Here is a tiny trained network, its code and every weight. The questions are about switching its units off for an input and a target symbol, where a switched-off unit gives its printed mean instead of its output.

import numpy as np


def w(rows, s, z=0):
    codes = np.array(rows[::2]) - 128.0
    scale = np.full(codes.shape[1], s)
    scale[-1] = z or s
    return codes * scale


def f(y):
    return y / 2 * (1 + np.tanh(0.7978845608 * (y + 0.044715 * y**3)))


def softmax(a):
    e = np.exp(a - a.max(-1, keepdims=True))
    return e / e.sum(-1, keepdims=True)


def log_softmax(a):
    a = a - a.max(-1, keepdims=True)
    return a - np.log(np.exp(a).sum(-1, keepdims=True))


def net(x, mask):
    ids = ['αδεζηθμτω'.index(c) for c in x.split()]
    T = len(ids)
    res = E[ids] + P[:T]
    u = 0
    for l in range(2):
        r = res
        for j in range(2):
            rows = slice(2 * j, 2 * j + 2)
            q, k, v = (r @ M[l][rows].T for M in (Q, K, V))
            z = softmax(np.where(np.tri(T) > 0, q @ k.T / 2**0.5, -1e9)) @ v
            o = O[l][rows]
            res = res + np.where(mask[u + j], z, o[:, -1]) @ o[:, :-1]
        u += 2
        y = f(res @ A[l][:, :-1].T + A[l][:, -1])
        res = res + np.where(mask[u : u + 4], y, B[l][:, -1]) @ B[l][:, :-1]
        u += 4
    return log_softmax(res[-1] @ U[:, :-1].T + U[:, -1])


Q, K, V, O, A, B = {}, {}, {}, {}, {}, {}
E = w([
[65,212,106,120,229,81,89,113,205,47,30,144],'α',
[93,85,129,23,42,216,195,115,123,147,170,156],'δ',
[95,131,185,27,88,124,27,133,89,138,166,59],'ε',
[72,120,197,125,161,97,26,247,91,116,144,188],'ζ',
[241,69,157,59,183,158,130,182,81,79,114,72],'η',
[101,140,169,169,137,151,135,66,175,4,69,162],'θ',
[162,176,6,177,185,113,121,162,163,84,206,174],'μ',
[147,155,225,174,216,149,98,53,193,78,217,142],'τ',
[105,31,141,131,58,21,101,34,149,118,137,144],'ω',
],0.013)
P = w([
[51,183,211,157,166,131,168,138,180,181,116,92],'0',
[134,160,50,63,145,239,138,94,141,132,73,133],'1',
[152,145,150,229,83,150,87,82,94,186,92,118],'2',
[92,116,110,102,76,59,132,219,174,122,232,2],'3',
[83,127,24,57,166,130,95,104,64,96,186,169],'4',
[178,97,160,156,54,45,69,71,126,105,161,201],'5',
],0.012)
Q[0] = w([
[156,178,74,242,193,103,100,154,126,130,90,155],'L0H1',
[102,106,114,215,14,160,214,65,200,6,77,153],'L0H1',
[147,77,139,75,144,176,111,116,121,72,132,124],'L0H2',
[108,174,120,137,77,104,159,117,115,159,124,142],'L0H2',
],0.011)
K[0] = w([
[159,161,85,208,161,125,65,182,218,64,126,128],'L0H1',
[137,128,164,150,20,136,197,76,222,8,100,145],'L0H1',
[156,157,145,105,94,118,129,122,91,89,112,157],'L0H2',
[103,111,101,103,114,102,145,148,184,149,109,103],'L0H2',
],0.012)
V[0] = w([
[50,3,106,153,209,140,100,89,91,114,161,123],'L0H1',
[159,154,137,156,186,133,116,46,176,154,97,145],'L0H1',
[60,88,108,159,161,162,131,84,8,131,106,121],'L0H2',
[149,120,161,76,127,90,210,193,125,113,45,126],'L0H2',
],0.0061)
O[0] = w([
[234,194,149,84,20,101,145,108,189,49,81,165,192],'L0H1',
[116,161,41,203,88,95,8,217,12,84,168,56,252],'L0H1',
[185,101,189,1,102,134,106,169,193,29,170,156,146],'L0H2',
[142,108,106,101,137,157,188,56,35,192,136,82,71],'L0H2',
],0.0055,0.0016)
A[0] = w([
[93,120,242,168,81,109,130,92,173,186,132,121,102],'L0N1',
[83,169,177,90,118,105,98,72,171,186,81,116,70],'L0N2',
[102,197,20,164,100,142,205,108,255,124,62,204,81],'L0N3',
[182,83,196,106,69,176,145,110,97,217,191,146,2],'L0N4',
],0.0089,0.0036)
B[0] = w([
[122,179,54,161,149,101,204,102,43,63,112,67,254],'L0N1',
[184,134,172,125,146,171,66,129,122,209,141,167,179],'L0N2',
[109,87,198,107,210,103,122,94,2,177,199,103,250],'L0N3',
[193,194,211,158,126,73,39,182,117,105,110,120,198],'L0N4',
],0.0089,0.0037)
Q[1] = w([
[135,95,140,231,91,119,149,62,145,201,120,140],'L1H1',
[186,153,204,214,77,68,7,61,69,83,152,184],'L1H1',
[81,72,174,128,137,120,178,148,197,137,93,38],'L1H2',
[23,80,128,25,115,180,173,89,166,148,135,92],'L1H2',
],0.012)
K[1] = w([
[107,150,71,208,84,146,146,47,133,180,174,155],'L1H1',
[98,132,84,98,93,59,151,41,187,74,245,150],'L1H1',
[137,96,140,181,163,161,176,193,93,160,22,126],'L1H2',
[95,207,160,120,110,223,70,171,56,199,47,118],'L1H2',
],0.012)
V[1] = w([
[98,96,137,141,82,134,158,114,82,146,33,137],'L1H1',
[172,136,69,63,109,1,149,161,117,213,104,186],'L1H1',
[110,141,186,113,128,173,125,173,112,67,63,119],'L1H2',
[43,139,149,54,58,61,89,108,122,109,109,130],'L1H2',
],0.0089)
O[1] = w([
[111,126,185,49,55,73,132,186,143,146,120,162,65],'L1H1',
[140,154,125,187,138,152,126,189,99,135,64,109,2],'L1H1',
[75,161,117,76,182,49,84,124,128,107,2,167,166],'L1H2',
[40,129,151,29,154,138,94,131,154,142,79,86,120],'L1H2',
],0.0091,0.0082)
A[1] = w([
[137,172,76,118,173,250,165,138,124,109,123,87,121],'L1N1',
[94,43,79,87,163,192,110,166,227,172,133,131,4],'L1N2',
[100,190,114,148,91,118,113,120,142,84,128,108,3],'L1N3',
[108,163,121,85,170,189,176,89,123,134,123,183,90],'L1N4',
],0.013,0.0048)
B[1] = w([
[84,127,87,160,146,136,151,126,146,248,91,174,255],'L1N1',
[105,145,173,178,198,188,106,132,61,112,58,130,156],'L1N2',
[159,74,137,105,148,169,147,202,102,187,103,122,203],'L1N3',
[195,151,111,144,105,118,123,174,175,91,157,103,243],'L1N4',
],0.014,0.0071)
U = w([
[78,192,164,129,210,50,254,91,107,124,91,64,163],'α',
[114,79,155,119,88,126,99,235,179,166,165,82,222],'δ',
[104,137,139,94,142,172,132,97,104,129,106,119,42],'ε',
[155,143,141,178,141,73,104,172,95,97,94,188,3],'ζ',
[131,158,102,94,118,117,181,106,149,143,71,155,84],'η',
[133,130,76,113,131,173,148,51,85,54,125,102,101],'θ',
[103,129,129,77,142,149,172,125,82,131,147,168,38],'μ',
[118,137,160,194,84,118,123,106,215,135,111,132,165],'τ',
[82,78,187,71,104,119,110,60,147,167,114,229,206],'ω',
],0.0088,0.0051)

Each question gives the input, a string of symbols that net reads in full, and the target symbol t.
The units are the heads (2 rows each of Q, K, V and O) and the neurons (one row each of A and B). Each row of codes is followed by its name. A weight is (code - 128) times the scale printed after its matrix; where a second scale follows, it is the last column's (O, A, B and U).
mask holds one flag per unit, layer by layer, with each layer's heads first. A switched-off unit (its flag False) gives its mean, the last column of its rows in O or B, instead of its output. The means were averaged over made-up inputs and are rounded, as every weight is.
A unit's drop is (log p(t) with every unit on - log p(t) with that unit switched off) / (log p(t) with every unit on - log p(t) with every unit switched off).
The circuit of an input: a set's keep is (log p(t) with only the set's units on - log p(t) with every unit switched off) / (log p(t) with every unit on - log p(t) with every unit switched off). Starting from all 12 units, units are removed one at a time, each time the one whose removal leaves the highest keep (on an exact tie, the one counted first), for as long as the keep stays at least 0.8.
circuit, biggest first: the units of the circuit, biggest drop first
most important unit: the unit with the biggest drop
k most important neurons: the k neurons with the biggest drops, biggest first
which heads matter: for each layer, one digit per head in row order, 1 if its drop is at least 0.15 and else 0, layers parted by /
input θ θ θ, target ω: circuit, biggest first => L1H1
input ε θ ε, target ω: 2 most important neurons => L0N2, L1N4
input θ τ η, target θ: 2 most important neurons => L1N1, L1N3
input ζ θ θ μ δ ε, target τ: circuit, biggest first => L1H2, L0N4, L1H1, L0H1
input μ θ α, target τ: circuit, biggest first => L1H2, L1H1, L1N1
input ω θ θ θ η, target η: circuit, biggest first => L1H1, L1N1, L0H1
input η ε θ ω δ τ, target δ: circuit, biggest first => L1H2, L0H1
input θ ω θ ω δ, target δ: 3 most important neurons => L1N4, L0N3, L0N4
input η θ μ α ε, target ε: circuit, biggest first => L1N2, L1H2, L0N1
input θ θ μ θ θ η, target ω: circuit, biggest first => L1N4, L0N1
input θ α μ η δ ε, target ζ: 2 most important neurons => L0N4, L0N1
input ε η ε, target ζ: 2 most important neurons => L0N2, L0N4
input ω η θ ε δ τ, target θ: circuit, biggest first => L1H1, L1N1
input θ θ η, target ω: circuit, biggest first => L1H1, L1N4
input μ ε η, target τ: 2 most important neurons => L1N1, L0N3
input θ ω μ, target δ: circuit, biggest first => L1H2, L1H1
input θ η ε τ θ α, target θ: most important unit => L1H1
input η η θ ω, target α: circuit, biggest first => L0N1, L0H1
input θ θ θ τ, target α: 2 most important neurons => L1N4, L0N4
input τ η η, target θ: circuit, biggest first => L1H1
input τ θ θ η δ ω, target δ: which heads matter => 00 / 11
input θ δ ω η α δ, target ζ: which heads matter => 00 / 10
input τ θ ε θ δ, target δ: which heads matter => 10 / 00
input μ δ θ θ ε, target ε: circuit, biggest first => L1N2, L1H2
input α ε η, target ζ: 2 most important neurons => L0N2, L0N4
input η θ τ μ θ ε, target τ: 2 most important neurons => L1N1, L0N3
input ω θ δ θ ζ, target ζ: most important unit => L1N2
input η η δ, target ζ: circuit, biggest first => L0N4, L1H2
